Each row is followed by its band, which names the range that a hidden value of the row falls in. A new part has a new value, new ranges and new names.
[ 146  145   22 -142  155 -230 -184 -263    1 -120   -7  197    8  -23
  105  164 -120   58  205    5 -196   12  -69  -88  -70 -124  -24  227
   26  -24 -220   31   31  389   60  102  186  -81   37  280 -242 -213
  -54    1   47 -162  290]
(7)
[-201 -178   48  133  -62  217   50  118  -80   64   98 -234  196   36
   15 -113 -234  -12  -90 -251  139  116   48 -156  125  129  -55 -212
 -117  -96  106  -53   28 -111  -79 -104 -185 -136  -81 -188  277  206
   48  -62 -109   70 -223]
(9)
[ -11 -163   86    4  -36  -92 -163  -84  -54  -89  129   87  -52   73
  149   57  -38  -87   93 -124  -99  128   31  -61   -3   20 -146  165
  146  -57 -167  119   69  346   -2   36  -16  -87    0 -111  -29  -64
  -63   33 -124   30   76]
(8)
[ 235  141   89 -180  215 -253 -323 -184  -30 -274 -168 -186    7  -70
   48  161   94  131   43  229   56   93  -31 -198  -18  171  -18 -148
  -99   71   -9   46  -11  283  151   53  224 -237  -20  -96 -128 -183
 -210  -64  -35   30  -48]
(28)
[-264  -97   50   -2  -86 -235 -139 -263  156   -8  296  409  -88   -8
  268   46  -28  -30  166 -211  -25   80   32  -98  191 -138 -273  326
  151 -128  -45  -12 -116  247    0   51   14 -151   66  197 -164 -100
   82  333  -71 -217  110]
(7)
[-195  -57   75  -38  -80   82   26  -46 -143    1  183  153 -250   53
  175  -11 -155  -18  118 -269   92  127  147   92  -90  -44 -196  316
  210    6   99  179   93    2  -44    1  -77  -36   66 -108   48  -90
 -367   27 -117 -101 -133]
(7)
[ 157  270  -88 -267 -157 -183  134 -187  226   60 -170   89 -168  -72
  100 -216  -64  198   71   51 -200  -67  174 -131    1  -99   80 -181
   63   38  229 -106  -81  175  302   34  211 -172  -19  453  -28   31
 -136 -132  -78   52  -34]
(22)
[-242 -137 -203   32  -95  134  113  -98  181  213  146  245 -110  -48
  -10 -185 -195   15   29 -251   53  127  189   59 -126 -156   91   70
    2   40   72  144  -10 -172 -167  113  121 -193 -161  178  170  260
 -191  -42  -34  143 -136]
(30)
[ 284  152 -189 -215   -5 -255   32 -183  112  -15 -355  -82   73 -124
   72   20  -15  -30  102  105 -265  -69 -112 -163  -34  208  -71 -228
    6    9 -114 -215   11   31  191  -23   62 -146  -37  354  -52 -172
 -115  120   43   77  -21]
(31)
[-120  -40  -32   79   88   31  -24  -93    1  -35  -73  152  -44  -60
   31  -64  -75 -182 -184 -152 -121   55   42  184 -218 -205  -63   69
 -219  278  -64  -56  114  216  -66  130  221  -64  -20 -244  220   14
 -184  -39   -1  255  196]
(27)
[  95  -96    5    0  139  -89   45  -66 -177  224 -322   47   18  -80
  218  120  -97 -149  236   23 -203  119 -361 -228   59  436 -104   51
   15   22 -324 -172  376   -2  156    7 -348  192    4   79   11 -426
 -127  302  142  136  139]
(37)
[-132  -52   96   74 -135  110  103 -116  -67  149  151  -26  120   93
   84 -151 -347   27   98 -310  -77   92   99   36  -52  -99  -91 -133
  -94 -122  -23   82 -170 -135 -146  -76  -92 -187  -68  112  193  161
  148  -91  -45  -41 -101]
(39)
[ -30  125 -104 -114  -11   75  237 -121  -26  128 -338   68   59  -13
   78 -106 -118    8  113  -88 -231  -53  -35  122 -148   71  -91  -39
   21   66 -134   -5   84 -252   87  -73 -146   53    8  226   70 -196
 -179  -54  128   76 -102]
(31)
[ 104  -82 -233 -180  -84 -172 -131   -6  107  126 -136  103  179  -25
   15   56  -11  -72   50   43 -144  -65  -95 -222   72   30  -71 -232
  277  -77  -98  -20   73  274  226  145  148 -209  -16  236  -89 -108
   14   18 -146  152  103]
(7)
[   7   32   43   39  -33  -40  219 -152  122    3   35   45   14  -36
   56 -301 -174  -15  -98 -144 -147   22   28   27  -43    6  -27  -40
 -295  112    9  -90 -111 -132 -144 -153  -22 -173 -123   74  194   48
   32   92  -18  -16  -44]
(7)
[ -84 -126  -43  149  -65  101   14  -39  -38 -104   49  -87  193  -37
  -23 -144 -265 -158 -103 -230 -138   97   14  -49   42   15 -118  -22
 -255  -16 -136 -144   -9   49 -137 -121   18 -101 -112 -208  298  198
  115  -71  -28   40   48]
(35)
[ 143  110 -264 -149   69  -94  216  -48  269   11 -386   77   61 -142
  -71 -184  112  -42 -148  134 -198 -212  -67 -123 -135  189   79 -182
  -82  190  -13 -135   24   33  163   46  121  -41  -56  236   96 -151
 -227  -62   10  280  -59]
(37)
[-301  -12 -121   20   11  340  117  -18    1  269 -208  176  110  -47
  123 -145 -337   62  -43 -223   97   71   37  163 -149 -168    5  -29
  -14   27  -74  133   88 -383   53  -66 -132  -20 -117  221  155 -136
 -113 -200   87  117 -214]
(7)
[-288 -200  105   95   70   46   50   23  -70   15  137 -110  127   60
  -63  -26    8  106   31 -146  170  143    6  -94   78  113  -86  -51
  -25   56  -15   93   76 -192 -174  -79 -163 -102  -25 -244   71  144
  -48  117  -59   71 -262]
(30)
[  61 -132   10 -104   56 -240 -184 -320  114   62 -115  301  -92  -64
  298  149  100  -87  155  -28  -63   45 -109   66  -66 -157 -113  153
  122  138 -225   80   11  332  115  105  -13  -46   18   99 -289 -337
  102  277   -5  130  156]
(30)
[  80   97 -209 -211 -276 -171  152 -306  123   82 -171  222 -129 -157
  120 -100  -56 -112  155 -155 -247 -180  162   25  -33 -207 -157 -177
  115  113  166 -238  -91  193  202   83  210 -148  113  225    6   79
  -62   65  -80  116  113]
(27)
[ -91  -91  -32   16  -69   41   -6   28  129  -18  221  -54  -41   43
  108  -22  -57 -128 -109 -243  116  -19   77  -99  -15  110 -101   50
  -22 -109  280   10 -201  188  -88  118    4 -178    5  -41  169   43
 -117   51 -165  -20 -151]
(22)
[-201 -253  -37  138  118  112  -43   51   89   51   81  -42   91  -28
   58   -1  -96  -83 -106 -237  330   60  -43 -182  -54  244   22  -15
 -118  -62    4   53  -11 -153 -187   43 -127 -105  -93  -15  174  -28
 -151  135  -47  140 -312]
(7)
[-115 -291   52   63  164  -54 -274  -26 -100 -186   66  -87  179   54
  -74  237  138 -106   55 -159  269  -51   41 -211 -114  241  -69 -177
   69  -59 -134  164   35  182 -176  186   72 -175  100 -271   18   43
 -244   23 -118  242 -186]
(28)
[-129  221  -33 -130   34  -89  116 -149   52  281  115  -24   39  -12
   87  108 -228  236  216  -33  -23   84  -43  -89  -11  -71 -113 -110
   67  -99  187   -7 -169 -173   56   53  -15 -279  -27  499  -83  -15
  -34  102   18 -212 -127]
(30)
[-275   31  314  197  278  168  -27  -33 -140  103  322   -4 -210   46
  200   31 -309  111  -30 -150  146  389  -19   40  -81  -55   29  375
 -315   99  123  110  123   93 -155   68 -117  -29 -110 -180  172  -42
 -190    7   41 -121   68]
(9)
[ -44  -57  124   -9   31 -138 -182  134 -144  -89  -71 -198  192  127
  -77  -95   11    6  -95   14   15  112 -132 -264  112  330 -167 -181
  -72  -40  -63   63    5   52   42   26   95  -77   22 -309  236 -121
  -76  -61 -114  107 -120]
(31)
[ -67   46   26  -62   77   10  -84  -71  -39   73 -199 -133  185  -68
   95   37 -155  247  102   49   17  193  -85 -179  200    5    3 -173
  -39  -27  -79  -78  141  -91  198 -143 -127  -90 -100  132  -90  -51
  108  -21   74    2 -112]
(8)
[ 150  -86   50   19  199   72  -56 -118 -142 -268 -410 -267  194  -65
  -48    5   56 -173  -68 -117  163 -183  -27  -66 -245  377   22 -308
 -337  150 -132  -19   -1  -41 -101   -2  -16   40   72 -373  218 -140
 -225 -130   55  341 -235]
(27)
[  93  158  -57 -192    0  -41  107 -343    9   39 -243  168  -25  -63
  255   86  -91   31  314  -70 -262  -49  -13  129  -64  -21 -119   97
  103  -22 -145  -23   38  -43  115  -80 -190  -36   39  369 -224 -265
  -87  107  160 -133   32]
(37)
[ 128  177  -48 -147  -16  -48    3 -215  402 -114  109   44 -209  -41
  184 -159  -83  194  -59   89  -78  100  167  -22  -66 -180  127  284
  -54   -1  140  148 -300  410  168  -28  122 -134 -216  335 -111   -6
   76 -269 -104 -114  -65]
(31)
[ 120   84  118  -36  -41  130   -6 -132 -104 -144 -163 -153  -66    0
  192 -126 -162  -95  -97 -128  -93   43  170  166 -162   15  -74 -152
 -199   85   88    5  -16  119   50  -80  -14 -153  -37 -218  223  -47
 -185 -216  -52  101  -61]
(22)
[  32 -124 -144   50 -127   37  156 -161   60   45 -168   97  220  -57
   74 -156 -262 -173    2 -265 -292  -58  -14   99 -134 -141 -100  -85
  -72   16 -362 -111  -27  -79  -81 -182  -91  -54 -102  210  106   24
  204   10   27  131   26]
(30)
[  30   97 -164 -116  309 -112 -288 -136  133 -176 -356  -32  194 -177
  -73  145  124   35 -111  113  190  -79 -113 -183  -60   99   80 -159
 -266  134    9  -62  -54  126   90  205  334 -103   11  -20  -26 -188
 -176  -76  112  189  -55]
(30)
[ -13 -114   25  -91   69  -72  -65  -95  -90    9  -83    2  -56    3
   95  199   98    9  272   22    8   24  -30 -220   22  232  -62   34
  263   -8 -105   58  230  315  188  118 -131   65   94  -51 -140 -118
 -196   23  -61  153   -9]
(35)
[ -57 -165  -30  -34   51 -188  -89   87 -126   75  -36  -53  200   33
  -58  179   49  -51  167  -83   16  -36 -211 -417  164  333 -133 -143
  176 -112  -86 -116  173  124   41  147  -45  -10  146  -15  -12  -88
 -101  233  -64  101   -5]
(37)
[ 160  136 -321 -306 -249  -31  338  -82  137  294 -420  174  187  -59
  -19 -247  -76    3   65   39 -403 -270  -48   45  -30 -118  -74 -365
  238   98   -1  -66  -29  -74  319  -45   24  -95    6  399  -19 -144
   99 -137  -56  160   36]
(22)
[ 107 -178   57   26  -16   97   85  177  -69   73 -164 -157   78  125
   52 -211 -117  -55  -57  -85  -84   94 -124 -178  -16  374   70  -27
    0  -44 -197  103  197    1   31  -89 -265  127 -112  -84  214 -165
  -70  -98  -73  213 -149]
(9)
[-242 -278  174   52   23  -70  -55  -32 -139  -33  160  238  -27   84
   52  -27   76   -4   64  -87  -22  162    3   26   73 -100 -187  213
  216  183 -239  189  296  199  -31  -53  -98  -12   38 -382  -89  -61
  -52  134 -157  102   95]
(7)
[ 113 -202  -90  -52   71  -29  -42 -134   15  -95 -103  104    1  -41
  132  105  128 -288  -19  -63  -85  -52  -80  153 -165  106 -163   99
   71  162 -170   93   94  184  -77   30  -97 -107   -7 -242  -63 -256
 -162  195  -59  150   45]
(22)
[ -38  117 -135 -117  118   43  130 -232  -21   15 -406   92  -22 -184
  133  100  -41  -30  122  -85    3 -133   10   84 -245   34  -93  -63
    4  161  -70  -96   88 -178  119  -12  -73   35   83  200  -36 -246
 -348   19  139  152 -167]
(39)
[-266  -37  -91  122 -100  276  282  -75   27  258  228   55   74 -115
  -40 -192 -466   91  -20 -256   -5  106  158   47  -53 -401   16  -84
 -150  101  160  -46  -96 -104  -88  -92   16 -190 -166   88  220  400
  174 -225  -87   11  -19]
(28)
[-123   73  -52   73   61  262  100  -84  113  161   14  -50   12  -52
  147 -133 -377  127  -11 -169  -71  298  -56   61   92 -131  143  290
 -355   -5   62  -66    9  -95  -53  -87 -160   43 -244  139  124   74
  177  -68  188 -144   30]
(27)
[  95  -65 -131 -114   36  -61 -270 -166  296  -67   56  256 -224 -121
  149 -125 -118  -33 -218 -155  380   47   69   65 -263 -240  120  233
 -146  136  168  289 -331  116  -90  159  401 -221 -157   75   14 -235
 -140  -38 -128   71 -189]
(7)
[  48    4   56 -143    0  -77   92  -39   96   99 -108 -193  -18  -16
   59 -104   45  208    0   98  164   38  -10 -160    5  113   13 -247
   48  121  173   95 -104  -30  183  -74  -93 -117  -67   32  -34  -81
   13  -30 -155  151 -346]
(31)
[-171  -59 -169 -175 -135 -252   14 -231  114  174   96  157   60 -116
 -106   22   35  192  354 -128  158  -44   27 -345  305  -10  -50 -196
  133  -38  251 -116 -105 -120    7  144  181 -216  112  206 -151  248
   58  293  -37  -49 -110]
(27)
[-142 -198  149   95    5   -7  123  -23  -23  -17  256  -63  -34   66
  -39 -118  -35   67   79 -222  160   70   65 -193   21  197   -1   37
  -68    6   75   99  -43  -71 -241  -36 -127  -70   -8 -162  126  174
  -91  106 -114   34 -249]
(8)
[-502 -292   42  201   44  183   29  -64  -32   59  339  -31  -33  -64
  150  145 -160   66  187 -340  372  279   64 -148  179  107 -155  277
   41 -118   50  -10   88 -258 -208 -119 -379  -36  -53  -86    8  199
  -83  294    3 -128 -357]
(31)
[  69   72 -126 -120   80  -24   19   29   38  202 -206 -146   95  -15
   96   64 -102   37  108    8  -37   69 -193 -257   93  398   31 -144
  -10 -152   62 -107  118 -149  107   85 -153  -88  -60  315   47 -192
 -195  152   93    0 -127]
(9)
[  78   79 -219 -273 -110 -220   28 -183  200  124 -173  235  -36 -127
  -51 -192 -108  297  167    2    0   36  -15 -145   59 -245  113   37
  120  108  -18   66  -69 -145  139  -38  258  -59  -83  421 -198  -42
   60    6    0    6 -127]
(30)
[ -42  157 -308  -50    9  192  122  -20  144  -14 -260 -125  405  -93
   11   -4 -250   -2  -40 -105 -267  -69  -79  -63  119   51  -48  -86
 -131 -200  -87 -272  -10 -143   74 -153 -132  -85 -109  385   62   17
   99 -114  180 -147  -33]
(22)
[ 121  -30  234  -21   81 -125 -190  -26  -18 -179  -23  -77   81   64
   71 -141  -60   95 -199   56   12  117  -72  -47  -45 -121  -41    2
 -144  150 -140  178 -113  319   81 -122  111  -82  -93 -249   11 -215
  199 -176 -164   80  -10]
(37)
[-144  267   -3  -84  110  179  238 -265   70  254 -148   -2  198   33
  158   30 -174  206  265   -6 -256   23  -71  111   56   20  -11  -45
 -140 -105   13   -5  -68 -179   92  -30 -311  -64  -53  412  -81  -91
  156  -65  267 -199   27]
(35)
[ -25  -24  183    7   63   48  -90  -39   60 -174  175 -176   20   99
  160   48    1   16 -174  -89   45   51  137   99  -82 -153  -72  -15
  -42   47  128   99  -94  404    1  -26  -45 -236  -36 -189  -27   28
   28  -95 -191    8  -54]
(7)
[-202   -7    0  -40  179 -142 -178  -50   42  -33  -86  110   44   -7
  -43   -8   85  144   49   27  135  142 -135 -227  123  222  -15  125
  -98   25  -62   72   82  -83    2  120  134   -4    0  -50   24 -165
 -200  112   99   39 -106]
(35)
[  -9  -99   29   36  100  -97 -267  160    7 -184  147 -364  332  149
 -111  141  -38    0  -36 -104  153   -3 -120 -490  110  418  -49 -117
  -53 -348  -15   25 -192  261  -76  132   68 -116   22  -19  130   35
   30  -87 -121  -39 -194]
(27)
[ 122   98 -172  -53  120   45   -6 -231  134 -124 -166  -28  117 -174
  123  142 -114  -97  -20  -57 -176  -61  -16   67  -91 -134  -15   32
 -188   66  -44 -202  -40  251   37  -16   18 -122  -65  144  -81  -36
   35  -20   97  -19  141]
(8)
[  65  148   42 -186  187 -175 -271  -52  -22   50 -167    9  -26  -30
  151  167 -112  270   97  110   38  228 -153 -164   68 -121   74  102
   77   33  -70   17  224  191  259   65  107  -44  -45  252 -255 -288
  -96   44   51  -42   65]
(7)
[ 125    3  -20  -72  200  -98 -379   -8  124 -165  -72 -123  166    7
  154  190  -77   73  -71   88   54  149 -156 -223   24   95   23  112
    0 -177 -211   93  -23  332  136   15   39 -125 -147  200 -161 -288
   40  -68  -13  -55  -46]
(22)
[  -9   21   83 -136  -65  -60  270  -39  -64  156 -228  -25   61   75
   43 -129  123  107   99   57 -293  -24  -24   41   76   48  -96 -262
  153  190  -18  -43  242  -11  187 -102 -229  -42   56  -51  -48  -53
  -27   81  -45  183   -3]
(37)
[ 261  203  -35 -196   70  -26  -46 -308  215 -169  -82    9 -180 -124
  183  -14  -80  148  -39   51 -111   76  160  213 -159 -386  151  137
 -147  215  117   41  -82  342   97  -52  166 -213 -158  139 -216  -13
  -13 -141   -1  -43   77]
(37)
[ 173  134 -117 -218   34  -57  -35  -27   85  121  -99 -325  180    7
   75  164  -42  178  176  185 -102   95 -135 -270  200  282  -10 -240
  110 -209  140  -35  -43   74  225    9 -157 -244 -107  302 -151  -65
   52    1  -10 -131 -125]
(28)
[ -93   97 -253  -83   40   37  102 -185  -53    4 -223   39  230 -226
  -89   52 -283   83  196 -156   12  -62  -88 -126   30  -51  -89  -19
  -85   12 -108 -208   12 -328   -1 -129   46   -3   12  241  -22    4
  -22   17  168 -113 -105]
(35)
[ -32   -4   45  -70   46   89 -279   24 -158 -306 -169    8 -115   71
  100  -80  -55   -8  -99  -88   13  253  114  147  -96   98  -87  258
    5   32 -158  245  251  -30  -12  -65  102  -47  -67 -330  132 -209
 -506 -180   17   37 -153]
(22)
[-251  -35   13  111  117  185   88   23    2  239   19 -113   43  -59
   85   12 -249  159   34 -120  103  237  -31 -157   76   20   96  -31
 -147   -2   86 -100  157 -109   25   -2 -191  -25 -130  119  119  129
  -32   -2   69   76 -119]
(28)
[-206  107  223  -14    9   96  271 -150 -172  214  -54  -64  -12   77
  254   67 -129  124  212 -151 -146   58   48  171  -79  -59 -211 -126
   93   45   30  -28  101 -150   88 -125 -405  -61   86  135  -35  -84
  -76   97   44  -21 -119]
(28)
